Here is a tiny trained network, its code and every weight. The questions are about switching its units off for an input and a class, where a switched-off unit gives its printed mean instead of its output.

import numpy as np


def w(rows, s, z=0):
    codes = np.array(rows[::2]) - 128.0
    scale = np.full(codes.shape[1], s)
    scale[-1] = z or s
    return codes * scale


def f(y):
    return np.maximum(y, 0)


def log_softmax(a):
    a = a - a.max(-1, keepdims=True)
    return a - np.log(np.exp(a).sum(-1, keepdims=True))


def net(x, mask):
    res = np.array(x, float).reshape(1, 6) / 4 @ E
    y = f(res @ A[0][:, :-1].T + A[0][:, -1])
    res = res + np.where(mask, y, B[0][:, -1]) @ B[0][:, :-1]
    return log_softmax(res[-1] @ U[:, :-1].T + U[:, -1])


A, B = {}, {}
E = w([
[91,48,209,139,8,113,83,85,155],'x0',
[228,71,25,74,112,27,111,76,127],'x1',
[105,97,88,169,114,97,144,164,147],'x2',
[18,127,29,68,117,175,184,76,189],'x3',
[128,128,115,113,102,140,132,155,119],'x4',
[117,98,118,128,138,133,121,134,110],'x5',
],0.012)
A[0] = w([
[146,174,76,154,143,145,100,174,141,196],'n1',
[147,92,86,168,123,105,144,113,126,158],'n2',
[153,95,99,84,97,94,72,138,125,154],'n3',
[133,122,184,176,103,74,53,129,58,49],'n4',
[215,97,81,61,114,57,157,75,118,126],'n5',
[124,126,86,116,132,45,135,140,56,195],'n6',
[124,134,138,51,119,135,144,121,138,157],'n7',
[226,155,154,192,107,110,96,158,88,12],'n8',
[184,163,172,173,145,83,66,189,57,1],'n9',
[171,117,94,120,146,73,89,108,148,173],'n10',
[142,137,158,154,158,150,83,155,96,127],'n11',
[151,139,128,78,204,97,180,174,114,93],'n12',
[123,83,123,129,167,67,99,151,43,55],'n13',
[156,171,102,127,181,121,174,158,101,85],'n14',
[89,71,206,121,13,110,69,87,155,84],'n15',
[29,168,209,203,158,167,158,192,104,214],'n16',
[170,207,85,129,245,145,148,202,96,107],'n17',
[48,139,89,62,113,163,163,26,179,17],'n18',
],0.011,0.0019)
B[0] = w([
[133,94,173,91,172,126,113,152,117,170],'n1',
[152,186,122,45,126,114,122,104,115,168],'n2',
[159,114,154,92,108,152,55,124,88,193],'n3',
[129,113,55,156,166,135,143,172,136,201],'n4',
[95,171,167,70,74,164,50,56,74,251],'n5',
[114,152,172,83,110,157,119,141,153,185],'n6',
[87,161,153,147,136,129,153,148,95,160],'n7',
[24,136,34,190,137,151,176,192,63,210],'n8',
[96,149,40,151,154,128,125,184,116,219],'n9',
[110,209,144,107,133,175,13,40,91,199],'n10',
[126,184,80,146,112,139,121,134,128,174],'n11',
[136,102,181,91,153,82,190,161,158,184],'n12',
[125,165,100,163,105,178,142,92,189,172],'n13',
[166,76,164,100,187,54,197,129,175,187],'n14',
[254,28,196,148,235,87,173,161,232,234],'n15',
[28,202,237,93,57,186,37,58,59,248],'n16',
[238,92,175,97,184,88,153,117,174,237],'n17',
[60,166,40,171,154,93,211,244,58,236],'n18',
],0.0079,0.019)
U = w([
[107,180,179,79,78,138,43,80,70,229],'0',
[186,78,169,100,173,107,152,117,140,156],'1',
[92,167,9,142,130,124,155,143,71,2],'2',
],0.013,0.00062)

Each question gives the input, the list of numbers given to net, and the class t.
The units are the neurons (one row each of A and B). Each row of codes is followed by its name. A weight is (code - 128) times the scale printed after its matrix; where a second scale follows, it is the last column's (A, B and U).
mask holds one flag per neuron, in row order. A switched-off neuron (its flag False) gives its mean, the last column of its row in B, instead of its output. The means were averaged over made-up inputs and are rounded, as every weight is.
A unit's drop is (log p(t) with every unit on - log p(t) with that unit switched off) / (log p(t) with every unit on - log p(t) with every unit switched off).
The circuit of an input: a set's keep is (log p(t) with only the set's units on - log p(t) with every unit switched off) / (log p(t) with every unit on - log p(t) with every unit switched off). Starting from the 12 units with the biggest drops (on a tie, the unit counted first), units are removed one at a time, each time the one whose removal leaves the highest keep (on an exact tie, the one counted first), for as long as the keep stays at least 0.8.
units of the circuit, in order: the units of the circuit, biggest drop first
most important unit: the unit with the biggest drop
top k neurons: the k neurons with the biggest drops, biggest first
drop of u: that unit's drop, to one decimal
input [8,-7,1,-5,3,-2], class 1: most important unit	n15
input [6,-7,0,-8,-5,-2], class 2: units of the circuit, in order	[n4; n8]
input [-5,5,4,-3,-6,-7], class 0: top 3 neurons	[n15; n5; n10]
input [-1,3,-5,-4,3,-3], class 2: top 3 neurons	[n16; n8; n9]
input [-2,-2,-3,-3,0,-3], class 2: top 2 neurons	[n15; n5]
input [2,-3,2,4,-4,3], class 2: top 3 neurons	[n5; n18; n10]
input [-4,-4,6,1,7,3], class 0: top 2 neurons	[n16; n15]
input [2,-7,7,7,-1,5], class 0: top 3 neurons	[n16; n8; n9]
input [-1,6,-8,-8,-7,-6], class 2: top 2 neurons	[n8; n9]
input [-6,4,0,-1,-5,-2], class 1: top 2 neurons	[n16; n17]
input [0,7,5,-6,-7,1], class 0: top 3 neurons	[n5; n10; n18]
input [4,-6,-5,7,-8,-5], class 2: top 2 neurons	[n18; n5]
input [-2,3,6,-1,6,0], class 0: drop of n15	1.1
input [5,-2,-3,8,3,-6], class 2: most important unit	n18
input [0,-3,4,-4,3,-2], class 2: drop of n9	0.2
input [1,0,3,-8,-5,-6], class 2: drop of n9	0.0
